Below are the code and all the weights of a small trained network. Each question names an input and a class and asks about switching units off, where a switched-off unit gives its printed mean instead of its output.

import numpy as np


def w(rows, s, z=0):
    codes = np.array(rows[::2]) - 128.0
    scale = np.full(codes.shape[1], s)
    scale[-1] = z or s
    return codes * scale


def f(y):
    return np.maximum(y, 0)


def log_softmax(a):
    a = a - a.max(-1, keepdims=True)
    return a - np.log(np.exp(a).sum(-1, keepdims=True))


def net(x, mask):
    res = np.array(x, float).reshape(1, 7) / 4 @ E
    y = f(res @ A[0][:, :-1].T + A[0][:, -1])
    res = res + np.where(mask, y, B[0][:, -1]) @ B[0][:, :-1]
    return log_softmax(res[-1] @ U[:, :-1].T + U[:, -1])


A, B = {}, {}
E = w([
[230,133,134,47,121,194,120,50,92],'x0',
[71,29,77,122,119,175,44,134,41],'x1',
[126,188,82,124,2,58,110,105,74],'x2',
[97,153,251,110,59,186,118,210,85],'x3',
[166,10,204,69,105,17,67,110,180],'x4',
[192,91,59,87,79,159,148,239,197],'x5',
[139,74,141,242,45,189,143,57,194],'x6',
],0.0044)
A[0] = w([
[130,156,125,87,159,100,139,152,106,85],'N0',
[134,133,58,142,167,117,137,89,152,19],'N1',
[123,191,89,154,137,181,150,142,104,7],'N2',
[166,128,127,100,133,151,123,103,118,134],'N3',
[129,112,140,147,114,143,139,127,132,58],'N4',
[136,133,155,117,121,142,127,136,114,106],'N5',
[154,191,160,124,138,102,161,127,182,124],'N6',
[139,81,155,109,122,73,115,122,134,14],'N7',
[117,139,124,86,146,107,137,151,105,91],'N8',
[121,166,111,18,196,76,114,182,75,58],'N9',
[109,151,209,114,81,169,111,179,114,56],'N10',
[145,118,51,131,167,98,121,79,160,34],'N11',
[79,162,206,177,185,88,101,24,57,58],'N12',
[108,140,214,116,88,177,128,180,104,68],'N13',
[125,136,161,130,103,153,119,152,127,61],'N14',
[134,129,110,119,122,133,122,143,150,98],'N15',
[134,137,106,129,126,143,133,147,132,121],'N16',
[113,134,164,125,114,148,125,143,120,69],'N17',
[189,100,58,109,90,149,125,229,184,80],'N18',
[67,20,70,118,120,165,77,132,42,115],'N19',
[110,110,112,103,140,133,120,138,105,95],'N20',
[114,188,81,154,139,181,138,146,116,10],'N21',
[130,111,135,119,119,117,120,128,141,62],'N22',
[136,101,30,130,169,90,124,79,153,57],'N23',
[125,148,105,153,152,173,139,143,116,46],'N24',
[170,206,165,124,138,90,164,125,188,112],'N25',
[140,136,93,121,76,111,129,137,123,76],'N26',
[182,133,137,82,126,166,143,75,103,150],'N27',
[130,175,151,140,131,105,140,127,166,141],'N28',
[119,172,81,127,12,54,131,100,66,112],'N29',
[118,178,84,146,133,176,146,136,107,24],'N30',
[118,161,116,132,135,148,141,138,122,57],'N31',
[43,125,124,214,147,49,134,204,162,159],'N32',
[122,68,182,142,254,197,150,148,165,86],'N33',
[129,85,145,202,50,184,140,73,173,33],'N34',
[149,124,104,115,126,129,123,169,132,56],'N35',
[135,105,139,129,159,157,133,146,141,74],'N36',
[158,42,181,85,106,42,112,126,156,27],'N37',
[202,141,139,62,130,185,117,59,106,135],'N38',
[146,113,98,112,107,139,130,162,149,81],'N39',
[126,152,109,144,134,154,122,140,115,58],'N40',
[136,104,132,177,81,163,131,91,159,49],'N41',
],0.0088,0.0015)
B[0] = w([
[145,127,117,179,153,145,120,121,135,178],'N0',
[134,114,138,126,144,70,146,153,86,188],'N1',
[93,82,185,126,132,117,103,94,138,201],'N2',
[106,105,105,130,106,130,120,153,130,170],'N3',
[133,128,124,145,152,132,126,124,126,147],'N4',
[135,120,123,127,134,106,131,142,116,152],'N5',
[179,139,159,115,99,181,123,127,94,212],'N6',
[93,96,166,124,135,129,105,99,125,174],'N7',
[137,127,115,173,143,136,126,125,142,168],'N8',
[143,122,99,254,178,156,121,119,163,243],'N9',
[143,112,118,124,167,58,160,145,75,214],'N10',
[139,119,138,124,167,80,152,154,67,200],'N11',
[79,137,92,75,168,189,244,110,164,253],'N12',
[147,118,117,125,172,58,161,144,74,219],'N13',
[130,121,130,130,153,104,145,130,104,161],'N14',
[120,133,126,118,134,139,147,126,130,146],'N15',
[107,125,134,119,127,130,139,119,133,151],'N16',
[135,121,122,124,151,107,142,134,105,159],'N17',
[80,166,105,82,147,168,221,92,148,232],'N18',
[220,151,189,108,71,209,139,130,96,251],'N19',
[154,136,135,145,124,148,132,124,127,154],'N20',
[90,84,180,129,130,115,105,95,137,198],'N21',
[115,118,144,129,141,131,124,120,128,142],'N22',
[153,121,147,121,174,75,156,158,62,214],'N23',
[109,102,158,118,132,116,103,102,138,170],'N24',
[191,137,167,111,92,189,121,123,87,228],'N25',
[132,158,112,94,157,131,106,125,143,163],'N26',
[101,89,94,124,78,130,113,171,126,199],'N27',
[167,130,142,128,105,165,132,132,114,187],'N28',
[150,183,92,57,177,106,36,128,167,240],'N29',
[97,84,176,123,133,116,106,100,139,192],'N30',
[115,109,154,134,129,127,121,113,131,158],'N31',
[101,56,61,124,36,139,106,195,117,253],'N32',
[146,191,78,54,162,106,29,117,151,251],'N33',
[146,132,110,232,184,151,119,127,151,245],'N34',
[114,128,115,121,144,153,157,125,139,152],'N35',
[131,155,107,108,140,119,104,115,133,160],'N36',
[58,81,204,133,136,117,97,74,132,228],'N37',
[86,72,81,128,67,133,108,190,129,222],'N38',
[111,141,121,115,140,147,165,114,138,165],'N39',
[116,105,150,123,131,129,119,111,133,155],'N40',
[137,138,119,196,162,142,122,129,142,199],'N41',
],0.024,0.0049)
U = w([
[60,77,231,131,127,108,91,60,143,33],'0',
[159,126,130,128,166,32,181,165,52,94],'1',
[157,142,94,254,163,155,123,119,182,50],'2',
[80,159,96,75,135,169,235,97,173,127],'3',
[152,191,86,61,145,105,39,123,175,212],'4',
[215,144,190,116,67,195,130,130,94,254],'5',
[85,76,69,137,44,126,108,205,129,216],'6',
[127,167,142,133,73,101,140,122,167,123],'7',
],0.0078,0.00072)

Each question gives the input, the list of numbers given to net, and the class t.
The units are the neurons (one row each of A and B). Each row of codes is followed by its name. A weight is (code - 128) times the scale printed after its matrix; where a second scale follows, it is the last column's (A, B and U).
mask holds one flag per neuron, in row order. A switched-off neuron (its flag False) gives its mean, the last column of its row in B, instead of its output. The means were averaged over made-up inputs and are rounded, as every weight is.
A unit's drop is (log p(t) with every unit on - log p(t) with that unit switched off) / (log p(t) with every unit on - log p(t) with every unit switched off).
The circuit of an input: a set's keep is (log p(t) with only the set's units on - log p(t) with every unit switched off) / (log p(t) with every unit on - log p(t) with every unit switched off). Starting from the 12 units with the biggest drops (on a tie, the unit counted first), units are removed one at a time, each time the one whose removal leaves the highest keep (on an exact tie, the one counted first), for as long as the keep stays at least 0.8.
circuit, biggest first: the units of the circuit, biggest drop first
most important unit: the unit with the biggest drop
k most important neurons: the k neurons with the biggest drops, biggest first
drop when u is switched off: that unit's drop, to one decimal
input [-2,4,6,7,1,4,-4], class 1: most important unit : N10
input [-6,4,-5,-2,-2,6,-5], class 3: 3 most important neurons : N18, N34, N29
input [0,2,-2,6,-7,2,-2], class 0: 2 most important neurons : N2, N21
input [4,-2,-2,1,-5,-1,1], class 0: 2 most important neurons : N32, N2
input [-4,4,-6,7,-7,7,0], class 0: 3 most important neurons : N21, N2, N12
input [3,-2,8,-4,8,0,-6], class 0: 2 most important neurons : N37, N33
input [6,-2,-1,4,-3,8,-4], class 3: 2 most important neurons : N18, N32
input [-6,-7,-2,1,3,0,5], class 5: 2 most important neurons : N25, N6
input [-6,4,3,-5,6,5,0], class 0: 4 most important neurons : N37, N12, N7, N38
input [6,0,7,6,6,6,1], class 4: 2 most important neurons : N29, N12
input [-8,-1,8,1,4,2,3], class 4: 4 most important neurons : N29, N38, N26, N27
input [8,5,-5,-1,7,-6,-7], class 6: 2 most important neurons : N38, N27
input [-8,-3,-1,4,7,-3,6], class 6: 4 most important neurons : N32, N2, N21, N30
input [1,-8,4,6,-1,8,1], class 3: circuit, biggest first : N18
input [6,7,8,-8,6,-6,1], class 1: 3 most important neurons : N23, N11, N33
input [0,-1,5,-2,5,4,-3], class 0: 2 most important neurons : N37, N33
input [-1,5,2,1,4,-4,1], class 5: 2 most important neurons : N19, N18
input [0,-1,1,0,-6,-7,4], class 3: drop when N37 is switched off : 0.7
input [1,-8,-6,-8,-5,-2,6], class 1: drop when N11 is switched off : 0.6
input [-2,3,1,-1,8,5,-3], class 0: drop when N8 is switched off : 0.0
input [3,6,-3,-7,2,-5,-4], class 1: circuit, biggest first : N23
input [7,-4,-4,-3,-2,7,-4], class 3: drop when N34 is switched off : 0.1
